Here is a tiny trained network, its code and every weight. The questions are about switching its units off for an input and a class, where a switched-off unit gives its printed mean instead of its output.

import numpy as np


def w(rows, s, z=0):
    codes = np.array(rows[::2]) - 128.0
    scale = np.full(codes.shape[1], s)
    scale[-1] = z or s
    return codes * scale


def norm(h):
    return h / np.sqrt((h * h).mean(-1, keepdims=True) + 1e-5)


def f(y):
    return np.maximum(y, 0)


def log_softmax(a):
    a = a - a.max(-1, keepdims=True)
    return a - np.log(np.exp(a).sum(-1, keepdims=True))


def net(x, mask):
    res = np.array(x, float).reshape(1, 8) / 4 @ E
    u = 0
    for l in range(2):
        y = f(norm(res) @ A[l][:, :-1].T + A[l][:, -1])
        res = res + np.where(mask[u : u + 9], y, B[l][:, -1]) @ B[l][:, :-1]
        u += 9
    return log_softmax(norm(res)[-1] @ U[:, :-1].T + U[:, -1])


A, B = {}, {}
E = w([
[130,4,207,63,165,161,114,94],'x0',
[139,147,106,208,157,119,151,78],'x1',
[161,174,250,103,121,117,139,77],'x2',
[36,186,152,137,169,147,246,200],'x3',
[118,224,165,154,206,197,165,93],'x4',
[58,82,83,125,1,172,235,63],'x5',
[184,202,96,91,98,119,189,129],'x6',
[72,124,146,140,93,62,132,231],'x7',
],0.0045)
A[0] = w([
[114,228,116,153,151,250,137,98,107],'L0N0',
[70,137,195,79,175,126,117,1,130],'L0N1',
[81,98,91,140,72,174,193,125,115],'L0N2',
[110,110,99,121,167,70,176,165,105],'L0N3',
[92,63,123,115,163,103,135,100,85],'L0N4',
[154,165,110,82,154,92,99,140,107],'L0N5',
[112,194,74,101,89,62,144,160,7],'L0N6',
[38,179,125,107,163,112,135,136,56],'L0N7',
[145,125,166,143,213,55,156,100,159],'L0N8',
],0.0083,0.0021)
B[0] = w([
[195,1,76,147,108,97,177,128,249],'L0N0',
[158,215,44,167,173,107,90,207,254],'L0N1',
[118,184,220,84,68,198,146,100,254],'L0N2',
[93,199,89,124,73,132,73,141,193],'L0N3',
[235,78,161,139,83,133,147,201,183],'L0N4',
[67,170,191,155,104,183,61,111,188],'L0N5',
[96,175,85,60,209,56,70,187,208],'L0N6',
[140,61,161,201,103,59,138,102,189],'L0N7',
[175,171,73,35,153,174,189,111,220],'L0N8',
],0.0071,0.0044)
A[1] = w([
[142,101,143,61,72,57,89,140,109],'L1N0',
[78,110,159,95,56,56,201,55,138],'L1N1',
[2,108,44,136,100,123,124,196,168],'L1N2',
[206,188,171,108,164,127,107,134,102],'L1N3',
[134,119,99,159,166,182,229,60,43],'L1N4',
[164,97,169,193,174,119,63,188,150],'L1N5',
[229,54,74,228,56,98,112,97,103],'L1N6',
[67,134,187,105,138,176,149,51,2],'L1N7',
[158,194,130,91,42,101,194,127,158],'L1N8',
],0.0063,0.0013)
B[1] = w([
[172,157,36,199,133,98,150,116,216],'L1N0',
[165,98,164,140,166,167,118,12,211],'L1N1',
[70,168,228,178,140,172,33,168,221],'L1N2',
[67,146,138,2,131,110,110,67,227],'L1N3',
[173,70,56,191,204,138,199,174,192],'L1N4',
[165,154,182,72,124,136,146,38,226],'L1N5',
[183,113,152,131,63,2,112,157,242],'L1N6',
[76,65,91,169,58,100,189,62,146],'L1N7',
[98,168,162,34,225,176,93,76,254],'L1N8',
],0.0071,0.0046)
U = w([
[109,36,216,132,66,226,162,34,57],'0',
[34,175,125,173,136,141,49,235,7],'1',
[190,86,65,144,188,171,227,111,25],'2',
[163,196,160,25,182,138,55,65,233],'3',
[236,10,81,155,58,66,97,115,218],'4',
],0.011,0.0021)

Each question gives the input, the list of numbers given to net, and the class t.
The units are the neurons (one row each of A and B). Each row of codes is followed by its name. A weight is (code - 128) times the scale printed after its matrix; where a second scale follows, it is the last column's (A, B and U).
mask holds one flag per neuron, layer by layer. A switched-off neuron (its flag False) gives its mean, the last column of its row in B, instead of its output. The means were averaged over made-up inputs and are rounded, as every weight is.
A unit's drop is (log p(t) with every unit on - log p(t) with that unit switched off) / (log p(t) with every unit on - log p(t) with every unit switched off).
The circuit of an input: a set's keep is (log p(t) with only the set's units on - log p(t) with every unit switched off) / (log p(t) with every unit on - log p(t) with every unit switched off). Starting from the 12 units with the biggest drops (on a tie, the unit counted first), units are removed one at a time, each time the one whose removal leaves the highest keep (on an exact tie, the one counted first), for as long as the keep stays at least 0.8.
units of the circuit, in order: the units of the circuit, biggest drop first
most important unit: the unit with the biggest drop
top k neurons: the k neurons with the biggest drops, biggest first
k most important neurons of layer l: the k neurons of layer l with the biggest drops, biggest first
drop when u is switched off: that unit's drop, to one decimal
input [-7,-2,5,-6,-6,7,5,0], class 3: units of the circuit, in order => (L1N8)
input [-7,2,-7,2,-5,7,4,-5], class 3: units of the circuit, in order => (L0N2 L1N8)
input [-4,-1,4,7,7,-2,-6,2], class 4: top 2 neurons => (L0N0 L0N7)
input [-8,1,5,2,-1,5,-8,-5], class 2: 2 most important neurons of layer 0 => (L0N2 L0N4)
input [4,-7,-3,-1,8,4,5,8], class 0: top 3 neurons => (L0N1 L0N2 L1N7)
input [-7,3,-5,5,3,0,4,-3], class 4: top 2 neurons => (L0N0 L0N7)
input [4,-7,-2,-5,-1,-1,-1,-6], class 4: top 2 neurons => (L1N8 L0N2)
input [-5,8,0,6,5,2,-3,2], class 4: units of the circuit, in order => (L0N0 L0N7)
input [-3,-2,8,-6,6,1,-2,-8], class 4: 3 most important neurons of layer 0 => (L0N0 L0N2 L0N6)
input [-1,-1,-8,-7,-3,8,-1,-2], class 0: top 3 neurons => (L0N2 L0N0 L0N1)
input [5,0,-7,7,-8,6,-3,7], class 0: top 2 neurons => (L0N2 L0N1)
input [6,6,5,7,-8,5,1,-8], class 3: 3 most important neurons of layer 1 => (L1N8 L1N0 L1N3)
input [5,-5,-7,2,-8,0,2,7], class 1: top 2 neurons => (L1N2 L0N0)
input [-4,-2,5,5,7,-1,6,-1], class 2: units of the circuit, in order => (L0N0)
input [-4,-2,-6,6,5,-3,1,-7], class 4: top 2 neurons => (L0N0 L1N6)
input [5,-4,0,-2,-4,4,7,3], class 0: 2 most important neurons of layer 0 => (L0N1 L0N2)
input [2,-4,1,-2,8,6,6,3], class 2: top 3 neurons => (L0N0 L1N4 L0N1)
input [7,2,2,-3,7,8,-6,-6], class 4: 2 most important neurons of layer 1 => (L1N6 L1N8)
input [5,7,5,-1,6,0,-6,0], class 2: 2 most important neurons of layer 0 => (L0N8 L0N0)
input [6,1,2,8,1,3,-1,-6], class 2: most important unit => L0N1
input [-6,-1,-8,-3,8,-7,8,-4], class 4: 3 most important neurons of layer 0 => (L0N0 L0N2 L0N1)
input [-7,-2,-3,-1,5,3,-3,-4], class 4: top 2 neurons => (L0N0 L1N6)
input [8,-6,1,2,6,2,0,-8], class 2: drop when L0N0 is switched off => 0.3
input [7,8,4,6,7,-2,4,8], class 2: drop when L1N4 is switched off => 0.1
input [-3,7,-1,-2,2,7,-5,6], class 0: drop when L1N5 is switched off => 0.0
input [8,-8,2,-2,-3,4,-8,-3], class 4: drop when L0N4 is switched off => 0.1
input [3,-1,-7,4,3,6,6,-2], class 0: units of the circuit, in order => (L0N2)
input [-8,1,-3,2,8,1,5,0], class 4: 3 most important neurons of layer 0 => (L0N0 L0N7 L0N8)
